Below are the code and all the weights of a small trained network. Each question names an input and a class and asks about switching units off, where a switched-off unit gives its printed mean instead of its output.

import numpy as np


def w(rows, s, z=0):
    codes = np.array(rows[::2]) - 128.0
    scale = np.full(codes.shape[1], s)
    scale[-1] = z or s
    return codes * scale


def f(y):
    return np.maximum(y, 0)


def log_softmax(a):
    a = a - a.max(-1, keepdims=True)
    return a - np.log(np.exp(a).sum(-1, keepdims=True))


def net(x, mask):
    res = np.array(x, float).reshape(1, 7) / 4 @ E
    y = f(res @ A[0][:, :-1].T + A[0][:, -1])
    res = res + np.where(mask, y, B[0][:, -1]) @ B[0][:, :-1]
    return log_softmax(res[-1] @ U[:, :-1].T + U[:, -1])


A, B = {}, {}
E = w([
[129,129,127,127,126],'x0',
[186,199,98,179,96],'x1',
[36,237,156,101,150],'x2',
[82,106,117,231,181],'x3',
[130,129,130,127,132],'x4',
[149,122,246,171,100],'x5',
[193,154,155,102,253],'x6',
],0.0049)
A[0] = w([
[160,92,109,146,123,61],'N1',
[168,86,115,140,126,48],'N2',
[151,126,215,153,112,36],'N3',
[61,56,159,69,159,36],'N4',
[160,139,130,89,118,117],'N5',
[62,225,154,110,149,14],'N6',
[191,198,92,178,92,47],'N7',
[184,67,108,137,128,67],'N8',
[161,149,140,114,185,56],'N9',
[85,71,160,88,144,55],'N10',
[161,76,110,133,118,26],'N11',
[154,140,138,118,181,23],'N12',
[122,130,51,108,157,54],'N13',
[120,127,29,107,162,38],'N14',
[82,183,138,114,138,2],'N15',
[121,129,54,106,143,42],'N16',
[150,141,136,77,101,65],'N17',
[58,196,154,121,135,12],'N18',
[183,70,113,146,123,39],'N19',
[81,110,105,142,30,20],'N20',
[152,163,116,150,116,75],'N21',
[164,90,122,140,126,42],'N22',
[169,147,152,108,209,39],'N23',
[140,138,220,163,111,48],'N24',
[137,121,203,146,115,48],'N25',
[153,133,138,120,177,43],'N26',
[97,163,134,124,137,44],'N27',
[77,116,107,252,194,18],'N28',
[133,124,211,150,114,49],'N29',
[150,176,121,169,116,91],'N30',
[105,112,122,180,160,45],'N31',
[166,183,98,159,101,62],'N32',
[174,137,143,119,195,66],'N33',
[94,120,121,205,169,68],'N34',
[138,128,123,129,126,252],'N35',
[62,115,124,144,40,20],'N36',
[136,127,175,141,117,68],'N37',
[138,123,195,145,114,44],'N38',
[177,63,116,134,129,59],'N39',
[170,73,106,132,120,61],'N40',
[168,148,148,117,199,48],'N41',
[90,115,113,133,62,22],'N42',
[189,164,156,4,61,7],'N43',
[180,190,98,173,101,51],'N44',
[106,131,21,91,149,34],'N45',
[67,46,162,78,159,52],'N46',
[118,124,97,114,143,102],'N47',
],0.011,0.0068)
B[0] = w([
[101,177,143,118,101,135],'N1',
[97,180,136,110,99,136],'N2',
[166,112,180,165,57,149],'N3',
[228,181,101,114,200,150],'N4',
[96,83,122,96,154,151],'N5',
[65,244,173,96,55,160],'N6',
[222,187,104,114,188,149],'N7',
[79,200,140,109,96,154],'N8',
[105,119,80,198,122,147],'N9',
[183,162,119,118,194,144],'N10',
[91,191,140,104,100,133],'N11',
[100,135,67,191,115,133],'N12',
[174,113,176,165,71,142],'N13',
[180,106,192,172,55,147],'N14',
[72,214,149,86,96,133],'N15',
[167,101,178,159,71,138],'N16',
[123,93,98,83,109,137],'N17',
[77,228,177,80,87,146],'N18',
[89,200,139,107,84,144],'N19',
[85,127,54,235,111,155],'N20',
[154,145,118,119,156,132],'N21',
[94,175,136,111,103,132],'N22',
[101,126,62,227,112,157],'N23',
[174,93,189,144,64,156],'N24',
[172,117,161,161,78,144],'N25',
[105,131,78,171,123,134],'N26',
[101,176,138,89,109,131],'N27',
[119,38,57,8,92,160],'N28',
[179,112,167,156,79,149],'N29',
[174,146,122,121,179,144],'N30',
[134,90,76,90,95,134],'N31',
[189,165,96,122,165,140],'N32',
[89,120,79,209,144,157],'N33',
[121,72,90,52,118,151],'N34',
[39,81,240,140,248,254],'N35',
[93,124,56,237,156,151],'N36',
[150,120,150,150,97,135],'N37',
[168,120,156,159,79,139],'N38',
[95,204,127,108,92,150],'N39',
[90,185,144,108,98,146],'N40',
[102,124,69,209,118,153],'N41',
[99,139,72,210,109,138],'N42',
[118,26,42,4,67,163],'N43',
[206,178,107,112,171,144],'N44',
[201,81,211,167,58,151],'N45',
[219,192,113,104,203,157],'N46',
[154,119,151,140,110,137],'N47',
],0.035,0.0067)
U = w([
[66,243,149,102,81,90],'0',
[97,113,28,254,139,86],'1',
[221,85,201,174,63,89],'2',
[129,47,46,32,115,99],'3',
[118,130,143,142,167,247],'4',
[227,196,89,128,216,97],'5',
[113,119,153,140,163,204],'6',
],0.0046,0.011)

Each question gives the input, the list of numbers given to net, and the class t.
The units are the neurons (one row each of A and B). Each row of codes is followed by its name. A weight is (code - 128) times the scale printed after its matrix; where a second scale follows, it is the last column's (A, B and U).
mask holds one flag per neuron, in row order. A switched-off neuron (its flag False) gives its mean, the last column of its row in B, instead of its output. The means were averaged over made-up inputs and are rounded, as every weight is.
A unit's drop is (log p(t) with every unit on - log p(t) with that unit switched off) / (log p(t) with every unit on - log p(t) with every unit switched off).
The circuit of an input: a set's keep is (log p(t) with only the set's units on - log p(t) with every unit switched off) / (log p(t) with every unit on - log p(t) with every unit switched off). Starting from the 12 units with the biggest drops (on a tie, the unit counted first), units are removed one at a time, each time the one whose removal leaves the highest keep (on an exact tie, the one counted first), for as long as the keep stays at least 0.8.
circuit, biggest first: the units of the circuit, biggest drop first
top k neurons: the k neurons with the biggest drops, biggest first
drop of u: that unit's drop, to one decimal
input [5,-5,3,3,-2,3,4], class 5: top 2 neurons : N46, N4
input [-1,7,5,1,0,7,-1], class 2: top neuron : N24
input [-4,6,-8,-8,8,-5,-5], class 0: circuit, biggest first : N8, N40
input [-8,-8,1,6,4,-4,8], class 1: circuit, biggest first : N23, N41
input [0,1,-5,-7,4,7,-1], class 2: circuit, biggest first : N3, N24
input [-3,0,-6,-5,1,7,-2], class 2: circuit, biggest first : N3, N24
input [-2,-2,-3,8,-6,-8,-5], class 2: top 2 neurons : N45, N14
input [-4,-8,-6,1,7,-5,-7], class 5: circuit, biggest first : N46, N4
input [2,-2,-4,3,5,3,-7], class 1: circuit, biggest first : N20, N36
input [-8,-8,7,4,7,1,0], class 5: top 3 neurons : N4, N46, N10
input [0,4,8,-4,-2,-8,-4], class 0: top 3 neurons : N6, N18, N15
input [-2,-6,0,1,7,-7,-1], class 2: top 2 neurons : N45, N14
input [-1,5,-3,6,6,5,1], class 3: circuit, biggest first : N28, N34
input [2,7,-8,8,-2,-5,7], class 0: circuit, biggest first : N8, N19
input [-2,2,8,7,-4,0,-5], class 0: circuit, biggest first : N6
input [-5,8,8,-6,-8,-5,-3], class 0: top 3 neurons : N6, N18, N15
input [1,-7,-4,8,-4,0,6], class 3: top 2 neurons : N28, N34
input [1,3,-7,2,-2,-8,8], class 1: top 3 neurons : N33, N23, N41
input [-3,7,6,-4,-4,-7,3], class 2: circuit, biggest first : N45, N14
input [-4,7,-5,-4,1,-5,-8], class 1: circuit, biggest first : N20
input [-5,6,-2,0,-3,-4,0], class 5: top 3 neurons : N7, N44, N32
input [3,-6,3,7,7,-7,3], class 2: top 3 neurons : N45, N14, N13
input [-2,-4,7,3,5,3,-1], class 0: top 2 neurons : N6, N18
input [-4,-1,6,-2,2,6,-2], class 0: top 3 neurons : N6, N18, N45
input [0,-8,5,-7,-7,-4,7], class 5: top 2 neurons : N4, N46
input [5,-8,3,-1,5,7,2], class 5: top 3 neurons : N46, N4, N10
input [-2,5,1,8,-8,-6,7], class 3: circuit, biggest first : N28
input [-8,-2,-5,8,0,-3,-7], class 3: drop of N28 : 1.2
input [-8,-8,2,-5,1,6,0], class 5: drop of N21 : 0.0
input [8,0,-8,4,7,3,8], class 0: drop of N20 : 0.1
